Below is a small trained network, with its code and all its weights. Each question gives an input and a target symbol and asks what happens when units are switched off, that is, made to give their printed mean instead of their output.

import numpy as np


def w(rows, s, z=0):
    codes = np.array(rows[::2]) - 128.0
    scale = np.full(codes.shape[1], s)
    scale[-1] = z or s
    return codes * scale


def f(y):
    return y / 2 * (1 + np.tanh(0.7978845608 * (y + 0.044715 * y**3)))


def softmax(a):
    e = np.exp(a - a.max(-1, keepdims=True))
    return e / e.sum(-1, keepdims=True)


def log_softmax(a):
    a = a - a.max(-1, keepdims=True)
    return a - np.log(np.exp(a).sum(-1, keepdims=True))


def net(x, mask):
    ids = ['αβδεζλμπσφ'.index(c) for c in x.split()]
    T = len(ids)
    res = E[ids] + P[:T]
    u = 0
    for l in range(2):
        r = res
        for j in range(3):
            rows = slice(2 * j, 2 * j + 2)
            q, k, v = (r @ M[l][rows].T for M in (Q, K, V))
            z = softmax(np.where(np.tri(T) > 0, q @ k.T / 2**0.5, -1e9)) @ v
            o = O[l][rows]
            res = res + np.where(mask[u + j], z, o[:, -1]) @ o[:, :-1]
        u += 3
        y = f(res @ A[l][:, :-1].T + A[l][:, -1])
        res = res + np.where(mask[u : u + 4], y, B[l][:, -1]) @ B[l][:, :-1]
        u += 4
    return log_softmax(res[-1] @ U[:, :-1].T + U[:, -1])


Q, K, V, O, A, B = {}, {}, {}, {}, {}, {}
E = w([
[125,127,17,103,153,89,152,47,151],'α',
[126,49,214,109,99,60,222,89,123],'β',
[63,149,48,67,220,177,142,176,119],'δ',
[121,104,76,194,166,100,93,12,7],'ε',
[162,172,248,143,78,155,132,148,31],'ζ',
[121,242,206,28,126,40,127,103,123],'λ',
[167,80,195,133,223,148,151,177,185],'μ',
[190,95,68,58,132,104,97,214,55],'π',
[107,85,152,106,54,183,170,98,227],'σ',
[50,203,90,183,81,83,243,114,122],'φ',
],0.015)
P = w([
[218,217,36,103,94,110,127,45,183],'0',
[193,204,94,150,133,85,187,104,124],'1',
[155,157,112,145,121,98,175,142,122],'2',
[115,129,134,135,116,100,157,135,112],'3',
[84,105,139,127,105,109,153,138,110],'4',
[56,83,145,114,101,105,141,137,105],'5',
[37,67,158,100,105,122,138,130,98],'6',
[16,49,168,94,102,132,133,129,94],'7',
[1,32,170,88,99,137,129,118,89],'8',
],0.0092)
Q[0] = w([
[146,164,167,59,121,154,78,122,190],'L0H0',
[119,107,108,168,129,144,146,83,210],'L0H0',
[113,122,179,116,179,87,225,137,135],'L0H1',
[176,63,169,79,250,126,118,117,162],'L0H1',
[134,108,152,136,124,160,173,112,161],'L0H2',
[153,160,175,95,137,165,114,146,110],'L0H2',
],0.013)
K[0] = w([
[154,198,191,2,117,160,78,116,211],'L0H0',
[91,66,109,156,155,110,187,72,235],'L0H0',
[55,136,181,147,142,103,153,165,185],'L0H1',
[110,47,147,68,183,126,96,150,147],'L0H1',
[142,100,188,196,117,161,174,124,211],'L0H2',
[193,175,200,132,119,138,74,167,124],'L0H2',
],0.0085)
V[0] = w([
[83,79,126,154,197,163,141,181,95],'L0H0',
[183,133,143,152,220,137,163,131,235],'L0H0',
[102,125,69,80,105,59,37,165,75],'L0H1',
[188,150,99,118,165,183,134,80,81],'L0H1',
[152,110,142,184,112,99,132,170,128],'L0H2',
[80,151,159,97,87,149,185,2,64],'L0H2',
],0.0065)
O[0] = w([
[192,131,194,58,165,175,218,73,141,85],'L0H0',
[18,73,194,77,98,154,115,99,98,106],'L0H0',
[68,70,248,1,127,232,245,58,120,5],'L0H1',
[84,71,136,180,137,140,144,174,109,144],'L0H1',
[120,73,112,78,203,149,130,72,108,132],'L0H2',
[56,179,98,194,132,90,43,200,65,159],'L0H2',
],0.0056,0.0028)
A[0] = w([
[238,195,51,104,227,102,56,176,148,141],'L0N0',
[27,212,95,211,99,113,110,151,77,1],'L0N1',
[146,135,207,183,8,143,254,42,175,145],'L0N2',
[237,145,169,150,189,157,186,211,143,10],'L0N3',
],0.0062,0.0034)
B[0] = w([
[117,255,144,152,147,130,61,96,91,224],'L0N0',
[152,49,163,70,130,174,218,98,153,254],'L0N1',
[155,204,8,196,111,69,36,155,113,152],'L0N2',
[83,133,128,182,114,84,141,224,119,183],'L0N3',
],0.01,0.0039)
Q[1] = w([
[162,178,149,86,27,47,151,241,97],'L1H0',
[165,128,192,49,158,181,95,209,83],'L1H0',
[114,197,91,101,191,87,125,173,100],'L1H1',
[16,132,91,119,242,139,134,143,126],'L1H1',
[95,33,202,146,86,154,150,89,192],'L1H2',
[1,160,109,154,124,205,21,89,235],'L1H2',
],0.008)
K[1] = w([
[118,189,146,96,6,50,146,169,110],'L1H0',
[131,128,190,56,124,195,122,225,88],'L1H0',
[109,199,55,111,153,107,68,127,122],'L1H1',
[66,114,126,131,195,153,139,131,133],'L1H1',
[120,76,171,131,111,122,135,145,179],'L1H2',
[156,195,104,123,198,124,138,111,208],'L1H2',
],0.011)
V[1] = w([
[124,194,101,74,58,126,156,112,77],'L1H0',
[196,208,97,138,144,120,126,111,160],'L1H0',
[152,172,79,137,175,95,143,45,165],'L1H1',
[2,86,77,80,181,156,146,86,131],'L1H1',
[6,138,176,124,156,109,117,167,105],'L1H2',
[38,117,109,119,148,144,114,162,172],'L1H2',
],0.0057)
O[1] = w([
[138,186,155,229,199,123,85,210,19,242],'L1H0',
[47,60,95,131,131,203,129,163,104,211],'L1H0',
[82,88,154,115,198,102,104,200,131,229],'L1H1',
[111,229,92,235,168,149,36,126,45,66],'L1H1',
[137,3,112,111,137,232,160,37,149,142],'L1H2',
[151,133,226,44,130,132,228,166,117,7],'L1H2',
],0.0043,0.0021)
A[1] = w([
[228,123,188,163,41,84,118,113,118,147],'L1N0',
[119,181,115,145,130,141,106,174,179,131],'L1N1',
[120,53,185,11,78,191,173,157,169,2],'L1N2',
[178,150,78,48,116,134,172,2,183,193],'L1N3',
],0.009,0.0061)
B[1] = w([
[10,109,108,169,187,205,103,145,47,216],'L1N0',
[119,109,112,94,123,175,75,55,168,212],'L1N1',
[229,211,147,122,130,227,152,55,151,250],'L1N2',
[135,206,137,240,178,92,75,175,85,230],'L1N3',
],0.011,0.0022)
U = w([
[101,232,69,189,157,93,69,132,117,213],'α',
[44,1,116,77,158,63,185,149,117,225],'β',
[49,88,84,40,167,190,204,66,146,167],'δ',
[157,130,124,164,140,131,121,5,79,71],'ε',
[90,150,156,185,98,181,107,159,100,2],'ζ',
[64,198,193,101,91,77,134,81,113,69],'λ',
[134,99,174,186,202,125,105,157,204,126],'μ',
[212,125,64,91,115,116,103,199,74,71],'π',
[112,145,92,164,49,145,88,107,155,91],'σ',
[89,181,88,175,115,110,217,149,153,43],'φ',
],0.0078,0.0063)

Each question gives the input, a string of symbols that net reads in full, and the target symbol t.
The units are the heads (2 rows each of Q, K, V and O) and the neurons (one row each of A and B). Each row of codes is followed by its name. A weight is (code - 128) times the scale printed after its matrix; where a second scale follows, it is the last column's (O, A, B and U).
mask holds one flag per unit, layer by layer, with each layer's heads first. A switched-off unit (its flag False) gives its mean, the last column of its rows in O or B, instead of its output. The means were averaged over made-up inputs and are rounded, as every weight is.
A unit's drop is (log p(t) with every unit on - log p(t) with that unit switched off) / (log p(t) with every unit on - log p(t) with every unit switched off).
The circuit of an input: a set's keep is (log p(t) with only the set's units on - log p(t) with every unit switched off) / (log p(t) with every unit on - log p(t) with every unit switched off). Starting from the 12 units with the biggest drops (on a tie, the unit counted first), units are removed one at a time, each time the one whose removal leaves the highest keep (on an exact tie, the one counted first), for as long as the keep stays at least 0.8.
circuit, biggest first: the units of the circuit, biggest drop first
top k neurons: the k neurons with the biggest drops, biggest first
which heads matter: for each layer, one digit per head in row order, 1 if its drop is at least 0.15 and else 0, layers parted by /
input φ σ ε σ μ σ μ ζ ε, target β: top 4 neurons -> L1N2, L0N0, L0N1, L1N1
input μ ε μ, target β: which heads matter -> 111 / 100
input ε μ β, target α: which heads matter -> 100 / 001
input π ε μ β ζ μ β ζ, target β: top neuron -> L0N0
input π μ μ, target β: which heads matter -> 111 / 010
input λ ε μ π μ ε μ α μ, target ε: circuit, biggest first -> L1N2, L1H0, L0H2
input π ζ μ, target α: which heads matter -> 010 / 001
input φ α α λ ε μ λ, target β: which heads matter -> 001 / 000
input ε β π ε μ μ μ δ μ, target ε: circuit, biggest first -> L1N2, L0H0, L1H0
input μ ε λ μ ζ λ λ φ π, target α: which heads matter -> 101 / 100
input α ε ε ε β ε μ, target α: which heads matter -> 010 / 010
input β π π μ β λ π, target δ: circuit, biggest first -> L0H1, L1N2
input π φ ε π μ π π π, target ε: circuit, biggest first -> L0H1, L1N2, L0H2
input μ λ δ, target δ: circuit, biggest first -> L0H0, L1N3
input ζ μ β ζ φ ε μ σ, target σ: top 2 neurons -> L0N2, L0N1
input μ λ μ μ ε ε μ δ, target α: which heads matter -> 100 / 000
input ε μ α ε μ μ μ μ δ, target α: top 2 neurons -> L0N3, L0N0
input β σ λ β ζ μ β ζ, target β: which heads matter -> 101 / 010
input π μ β δ ζ μ ε μ, target δ: which heads matter -> 111 / 101
input μ π μ π, target β: circuit, biggest first -> L0H1, L1N3
input π δ π, target β: top 4 neurons -> L0N1, L1N2, L1N3, L0N3
input φ λ μ μ φ, target β: top 3 neurons -> L0N1, L0N0, L1N2
input λ ζ μ ε μ δ φ π, target α: which heads matter -> 101 / 110
input ζ δ δ, target δ: top 3 neurons -> L1N3, L1N1, L0N2
input ε λ β μ ζ μ ε, target β: which heads matter -> 011 / 000
input π π β, target α: which heads matter -> 010 / 001
